(in the rows, 128 means zero)
Each row of numbers stands for one element and depends on some of the facts below. Use the named rows to name the rest.

Facts:
Ω: points at; β: uses
z_100	Ω	z_984; z_116	Ω	z_174; z_127	Ω	z_733
z_159	Ω	z_709; z_161	Ω	z_159; z_225	Ω	z_671
z_243	Ω	z_225; z_257	Ω	z_804; z_26	Ω	z_100
z_305	Ω	z_367; z_308	Ω	z_358; z_329	Ω	z_929
z_349	Ω	z_859; z_362	Ω	z_619; z_367	Ω	z_433
z_373	Ω	z_550; z_377	Ω	z_349; z_379	Ω	z_905
z_407	Ω	z_263; z_433	Ω	z_322; z_464	Ω	z_450
z_466	Ω	z_569; z_474	Ω	z_116; z_487	Ω	z_774
z_508	Ω	z_376; z_53	Ω	z_427; z_554	Ω	z_127
z_556	Ω	z_469; z_582	Ω	z_554; z_583	Ω	z_702
z_586	Ω	z_777; z_612	Ω	z_547; z_617	Ω	z_977
z_619	Ω	z_207; z_634	Ω	z_793; z_637	Ω	z_767
z_657	Ω	z_289; z_671	Ω	z_603; z_68	Ω	z_747
z_702	Ω	z_651; z_704	Ω	z_586; z_705	Ω	z_88
z_731	Ω	z_329; z_733	Ω	z_645; z_738	Ω	z_871
z_767	Ω	z_744; z_774	Ω	z_791; z_793	Ω	z_705
z_804	Ω	z_53; z_821	Ω	z_639; z_829	Ω	z_362
z_841	Ω	z_109; z_843	Ω	z_30; z_85	Ω	z_829
z_859	Ω	z_976; z_890	Ω	z_610; z_905	Ω	z_62
z_929	Ω	z_161; z_977	Ω	z_805; z_148	β	z_637
z_148	β	z_550; z_148	β	z_543; z_148	β	z_13
z_148	β	z_705; z_148	β	z_859; z_148	β	z_612
z_161	β	z_289; z_161	β	z_709; z_161	β	z_821
z_161	β	z_704; z_308	β	z_583; z_308	β	z_322
z_308	β	z_491; z_308	β	z_569; z_308	β	z_651
z_308	β	z_225; z_308	β	z_839; z_349	β	z_637
z_349	β	z_859; z_349	β	z_962; z_349	β	z_68
z_376	β	z_508; z_393	β	z_606; z_393	β	z_634
z_393	β	z_375; z_393	β	z_450; z_407	β	z_263
z_407	β	z_257; z_425	β	z_440; z_425	β	z_13
z_425	β	z_375; z_458	β	z_619; z_458	β	z_731
z_458	β	z_704; z_469	β	z_586; z_469	β	z_958
z_469	β	z_106; z_469	β	z_466; z_545	β	z_13
z_545	β	z_839; z_545	β	z_805; z_545	β	z_450
z_545	β	z_617; z_603	β	z_289; z_603	β	z_178
z_603	β	z_474; z_603	β	z_839; z_666	β	z_619
z_666	β	z_586; z_666	β	z_804; z_666	β	z_808
z_666	β	z_742; z_671	β	z_958; z_671	β	z_610
z_671	β	z_427; z_733	β	z_30; z_747	β	z_791
z_747	β	z_30; z_747	β	z_843; z_747	β	z_446
z_747	β	z_872; z_747	β	z_540; z_767	β	z_53
z_767	β	z_606; z_767	β	z_174; z_767	β	z_547
z_767	β	z_185; z_777	β	z_871; z_777	β	z_329
z_797	β	z_583; z_797	β	z_668; z_797	β	z_958
z_797	β	z_741; z_800	β	z_774; z_800	β	z_547
z_85	β	z_583; z_85	β	z_305; z_856	β	z_491
z_856	β	z_174; z_856	β	z_39; z_870	β	z_106
z_870	β	z_738; z_870	β	z_976; z_956	β	z_582

Named rows:
[122 126 124 144 130 125 132 138 136 126 131 137 125 128 129 136 138 127
 130 142 130 120 141 131 118 135 127 116 143 128 123 119 132 138 128] -> z_263
[125 128 136 123 133 124 132 132 121 132 123 137 124 130 131 133 135 130
 127 121 126 133 137 126 134 136 135 126 129 129 129 120 119 128 132] -> z_841
[135 157 115  95 141 127 137 177  97 123 116 121 145 115 124 125 145 117
 141 129 122 135 125 190 115 128  32 121 127 123 177 117 177 115 102] -> z_733
[125 123 135 112 130 121 133 125 118 140 116 136 111 131 130 131 129 127
 123 115 127 134 136 142 149 133 144 134 126 125 128 127 113 136 131] -> z_634
[125 126 140 108 136 119 133 116 123 142 112 136 105 127 124 134 124 121
 128 114 125 133 138 147 165 137 162 134 125 127 120 132 112 145 126] -> z_859
[128 113 144 125 107 145 140 151 133 117 106 140 134 131 140 131 119 110
 112 138 126 146 139  84 143 159 143 104 135 144 138  93  96 102 115] -> z_329
[124 123 100 121 132 114 139 121 133 100 124 143 133 129 126 129 139 123
 133 130 121 126 139 105 105 165  69 124 102 129 115 139 114 144 120] -> z_797
[124 132 136 114 127 124 134 132 114 132 119 136 117 132 130 130 136 130
 126 116 128 130 137 136 138 129 133 127 130 127 133 126 116 124 132] -> z_774
[125 128 127 113 131 124 134 126 116 134 122 137 118 128 130 132 129 128
 127 113 125 134 134 122 143 132 135 127 126 127 129 128 111 131 132] -> z_100
[122 132 148 141 115 127 138 120 110 130 122 137 119 132 130 136 135 123
 126 108 126 141 127 132 155 120 133 135 126 128 126 111 115 131 129] -> z_617
[125 123 136 131 133 127 135 131 139 114 128 135 128 127 126 134 146 121
 133 143 124 124 144 134 113 140 122 120 123 124 125 131 128 139 131] -> z_777
[126 124 151  87 122 128 138 128 113 125 114 135 127 124 132 117 145 123
 126 117 131 130 133 161 107 130 121 129 107 119 133 149 116 124 141] -> z_767
[124 123 141 104 135 118 134 120 115 144 115 140 109 137 124 135 127 122
 116 106 124 130 138 135 170 128 135 143 128 125 125 143 103 137 140] -> z_793
[129 107 136 118 115 142 138 155 139 115 112 139 137 120 143 128 118 112
 119 135 128 146 136  71 125 162 128 104 142 144 134 104  91 106 116] -> z_159
[123 116 113 134 149 119 134 128 140 122 130 134 128 115 136 131 134 124
 120 135 132 117 138 102 109 128 125 120 140 119 110 133 121 136 121] -> z_72
[125 127 129 139 132 120 133 132 136 125 132 134 129 125 134 134 134 125
 134 142 131 125 135 132 115 137 132 118 134 128 118 123 130 144 130] -> z_440
[125 131 127 117 140 129 131 125 123 138 120 138 117 131 131 132 134 133
 117 125 123 134 138 122 145 134 150 121 131 123 123 118 121 131 129] -> z_379

Name these rows:
No name comes twice in this set of rows, the named rows included.
[133  83 170 133 111 173 139 155 126 103 107 134 124 132 141 138 128  99
 106 151 113 149 150  77 132 170 108  93 130 149 146  77  85 100 111]	z_161
[121 172 144 157 127 136 112 132  82 133 132 132 137 144 128 130 160 169
 131 112 101 146 108  55 102 125 206 106  95 103 135 123 110  65 151]	z_362
[129 119 134 113 131 140 132 135 123 124 118 135 121 125 134 133 128 122
 121 124 124 136 140  94 137 141 124 119 132 134 128 116 104 123 120]	z_731
[124 137 115 149 143 121 134 147 122 127 134 135 129 127 134 135 142 128
 128 143 133 127 133 143 120 121  95 115 146 127 134 103 152 135 121]	z_645
[125 136 135 131 126 117 131 130  94 124 120 140 129 154 127 128 145 137
 127 120 109 140 127 106 116 156 100 123  95 121 132 133 108 116 152]	z_85
[123 106 120 128 150 120 140 119  95 123 117 136 116 137 133 125 138 129
 112 131 119 131 140 115 100 156  64 123 106 117 109 125 111 139 139]	z_308
[126 126 158 105 136 120 134 109 117 138 107 133 108 130 115 131 126 114
 128 123 118 141 137 160 166 148 170 135 104 121 120 132 115 150 132]	z_349
[123 102 135 142 147 138 136 110 107 116 129 132 111 127 133 135 150 123
 122 138 121 119 145 127 106 135  91 119 105 120 104 119 124 161 128]	z_603
[126 118 130 143 126 137 133 142 140 117 130 138 134 126 138 138 138 122
 128 142 131 126 144 112 116 137 122 111 145 138 126 118 120 134 125]	z_709
[121 100 140 166 150 118 140 123 110 118 124 128 123 119 127 131 132 117
 125 150 129 132 129 141  92 151 111 108 107 120 105 114 127 150 125]	z_545

Now the same elements, written a new way:
Some elements and their rows:
[112 163  84 120 173 144  98 162 174 140 129 170  55 132 108 101 194  83
 117 129 107 121 113 127 136  81 117 125] -> z_554
[183 101 140 119 174 125 112 108 168 147 128 105  38 150 124  98 174 135
 167 225 129 179 121 145 150  88 175 134] -> z_619
[171 129 134 119 160 154 130 138 161 119 167 138  45 157 127 102 193  99
 148 186 120  97 120 133 144  97 152 129] -> z_731
[178 138  69 122 128 135 143 155 112 140 179  99  89 141 111 129 196  88
 151 221 108 173 120 214 140 132 166 133] -> z_305
[161 139 108 120 156 149 129 145 156 124 173 117  69 140 124 112 189  88
 150 184 112 160 117 129 142 117 148 129] -> z_556
[146 150  89 118 163 149 103 148 168 130 139 133  56 138 109 105 191  86
 133 145 108 147 117 122 141  94 130 128] -> z_582
[166 137 106 121 146 152 125 145 159 130 182 110  64 140 124 112 190  85
 154 187 110 164 116 125 143 112 140 131] -> z_100
[118 123 115 114 163 131 146 138 121 112 138 152  89 177 143 117 173 109
 139 169 135 136 115 123 126 143 176 109] -> z_742
[132 122 115 121 164 135 143 136 114 119 153 148 100 171 134 125 168 127
 137 173 125 124 105 137 121 148 183 100] -> z_178
[111 105  72 112 160 125 173 164  80 130 170 127  96 153 142 103 185  87
 116 203 132 174 116 133 153 153 180 107] -> z_958
[121 145  95 118 137 148 160 112 140 101 162 167  93 153 141 130 149 107
 116 144 143 172 113 120 140 145 126  96] -> z_88
[162 102  56 105 123 137 134 122  78 123 113 125  62 173 116 108 146 122
 115 165 114 142 103 112 125 126 185 106] -> z_956
[122 132  99 117 161 134 152 140 119 107 139 143 102 163 141 124 170 110
 139 171 128 147 109 126 124 146 175 108] -> z_984
[111  90  56  93 133 124 170 163  75 147 161 114  50 181 136  99 168  84
 113 204 139 172 117 108 154 129 187 113] -> z_469
[171 155  52 108 164 154 153 147  76 149 181 143 113 132 152 105 127 133
 113 211 108 140  81 107 111  81 189 123] -> z_425
[123 133 100 117 162 134 152 142 117 106 138 145 102 163 140 124 169 109
 139 172 127 150 109 127 124 149 175 108] -> z_744
[175  88  88 122 110 163 116 111  78 149 167 148  61 189 113 110 136 138
 116 147 112  96  84 134 114 138 190  94] -> z_603

Rows to name:
No name comes twice in this set of rows, the named rows included.
[136 128 106 117 157 141 142 158 140 134 187 114  63 144 131 103 190  83
 141 192 117 168 118 122 150 114 146 131]	z_466
[111 165  80 119 173 141  97 163 175 143 120 181  53 132 107 100 193  82
 114 126 106 108 112 128 134  79 114 121]	z_127
[111 117  98 104 165 127 164 158  90 125 165 139  93 169 148 106 172  91
 125 182 141 161 116 116 144 142 176 118]	z_106
[150 120 110 123 165 140 146 145  91 136 178 147 108 157 128 127 155 135
 124 194 113 119  89 154 116 151 188  96]	z_839
[180 108  60 111 117 152 115 128  91 137 127 105  42 150 110 101 173  96
 119 176 108 156 113 113 143  89 159 127]	z_407
[127 144 110 120 171 145 157 149  91 133 191 143 114 145 143 122 135 120
 122 199 124 140  87 117 113 130 189 116]	z_450
[118  95  60  94 139 129 156 155  76 142 139 118  61 178 131  99 149  95
 113 182 133 160 111 109 145 111 186 119]	z_870
[168 155  81 119 148 147 131 146 158 128 138 132  68 135 141 112 188  90
 150 181 109 164 117 128 137 111 133 129]	z_612
[172 129 121 122 152 153 118 141 155 138 189 113  61 147 120 113 189  97
 152 189 110 143 114 137 139 115 150 121]	z_474
[146 125 118 118 174 126 154 132 126 114 123 132  98 147 138 114 153 132
 150 196 130 178 114 140 131 146 187 115]	z_207
[172 111  65 123 124 142 157 163 108 131 168 102  66 133 108 116 195  92
 124 219 107 177 112 200 153 154 161 103]	z_583
[158  89 128 103 118 133 103  97  82 144 114 163  36 196 120 100 166 134
 120 150 140  84 119 110 116  92 188  95]	z_458

Now the same elements, written a new way:
Known rows:
[159 112 157 126 102 148 176 210 105 113  73 126 166 134 112  94 189 179
 105 153 176 108 131 107 115 137 150 121  68 113 135 117  68  75] -> z_929
[105 114 218 150  85 100 108  27 115 182 128 131 166 177 111 154 172  95
 131 171 107 133 200  77 159 132 172 116 162 135 116 131  25  95] -> z_671
[131 126 132 132 131 128 140 130 128 128 128 130 133 135 130 128 128 131
 135 125 124 137 124 127 125 127 129 125 116 127 126 132 123 117] -> z_890
[106 136 156 140 129 131 152 143 103  98 123 130 109 165 116 146 148 113
 136 126 109 123 130 113 109 114 133 134 115 130 127 135 146 105] -> z_583
[132 125 137 134 134 128 143 131 125 129 129 133 136 140 130 129 129 131
 140 124 123 140 124 126 125 125 131 122 109 126 123 134 117 115] -> z_487
[131 123 137 134 134 126 143 130 125 130 129 134 134 142 129 129 128 129
 141 124 122 142 126 126 125 123 131 122 110 126 122 135 118 116] -> z_977
[128 129 120 117 118 131 119 119 119 113 132 121 115 119 138 125 185 125
 124 160 100 129 137 120 130 110 136 128 173 141 141 126 131  88] -> z_958
[127 139 116 119 117 125 128 113 135 125 127 124 112 109 141 112 117 124
 114 117 133 137 131 131 129 133 120 126 136 128 134 126 122 130] -> z_440
[100 125 108 109 123 129 146 132 124 132 134 119 130 144 125 110 114 131
 150 134 118 139 125 147 139 114 128 122 193 131 143 138 148 121] -> z_427
[132 131 123 121 123 121 136 122 138 130 129 124 127 117 134 142 118 133
 114 132 134 133 121 127 127 139 125 132 149 132 134 133 154 146] -> z_446
[136 127 114 117 123 129 116 117 133 131 135 123 127 111 139 118 164 132
 124 150 113 133 132 128 135 118 133 126 161 136 136 124 124 106] -> z_106
[129 133 115 122 122 129 130 120 140 128 130 123 125 121 129 125 130 128
 121 127 128 129 127 130 123 133 124 133 139 131 133 126 141 128] -> z_72
[123 135 119 122 120 130 132 122 132 117 129 121 119 126 129 129 145 124
 121 133 118 127 129 125 121 127 127 134 146 134 135 127 145 116] -> z_668
[122 153 123 116 117 125 128 113 135 127 130 124  99 107 147 102 109 119
 102 120 137 136 126 131 128 129 120 124 134 126 133 122 116 137] -> z_450
[129 135 114 123 126 138 129 120 142 129 131 123 121 133 117 128 119 124
 120 135 133 120 122 130 117 138 125 137 146 129 128 125 137 133] -> z_39
[122 123 123 124 127 126  95 131 121 130 125 126 125 117 120 135 124 123
 118 136 141 105 138 131 140 129 128 134 156 130 129 122 137 159] -> z_956
[124 135 119 122 120 130 132 121 132 117 129 121 118 126 128 129 146 124
 121 134 119 127 129 125 120 127 127 134 147 134 136 127 146 117] -> z_741

Name these rows:
No name comes twice in this set of rows, the named rows included.
[124 124 164 142 116 117 144  89 135 155 129 131 153 157 121 136 128 121
 136 126 123 143 149 110 131 138 142 121 111 126 119 135  89 112]	z_243
[131 122 149 120 126 104 115 133 115 137 123 128 124 105 144 186  90 140
  95 153 160 118 113 120 148 141 130 133 185 134 135 141 175 208]	z_747
[130 130 127 127 139 124 143 141 120 125 135 137 116 137 141 113 120 126
 137 123 129 154 117 132 124 112 130 116 122 122 119 137 104 125]	z_634
[136 116 134 131 137 124 129 132 123 137 135 134 145 132 135 121 163 135
 146 140 108 142 131 127 135 109 140 117 120 130 125 130 107  97]	z_586
[130 131 115 119 120 130 126 117 134 124 132 122 121 118 133 124 149 128
 121 138 119 132 130 128 126 127 128 131 152 135 136 126 136 114]	z_610
[127 102  91 130 145 116 141 168 117 108 133 141 130 148 132 124 135 125
 166  98 129 166 129 141 120 102 123 122 133 123 116 152 131 143]	z_705
[125 129  99 119 129 123 130 137 139 122 134 126 121 125 131 122 133 124
 128 121 130 140 124 137 120 122 124 133 151 130 130 133 150 142]	z_88
[120 142 120 124 126 139 131 124 138 122 130 122 113 139 113 130 118 118
 118 131 132 114 121 129 113 137 125 141 143 128 128 124 148 136]	z_491
[135  94 111 144 124 130 129 127 118 116 116 133 153 139 117 139 121 132
 162  95 130 139 149 130 131 137 117 125 107 126 122 142 112 116]	z_637
[135 124 140 130 132 122 145 130 125 132 127 131 134 132 137 145 117 137
 129 130 130 140 117 124 128 132 130 124 123 128 127 138 134 134]	z_843
[133 121 132 133 133 129 134 132 127 131 127 131 139 136 126 133 125 132
 137 127 126 132 125 127 128 129 129 126 118 126 124 132 123 123]	z_508
[132 115  99 128 118 131 122 118 138 121 123 123 137 122 119 133 125 128
 135 113 131 128 141 132 126 141 118 136 137 131 132 131 140 128]	z_962
[118 142 123 124 123 122 131 127 144 130 131 123 124 120 128 120 129 125
 115 118 129 125 128 131 122 130 125 134 120 129 134 122 155 139]	z_178
[140 127 136 129 151 160 101 129 110 143 135 139 110 159 105 125  83 117
 132 172 153 105 109 131 130 129 139 126 167 115 100 125  58 149]	z_767

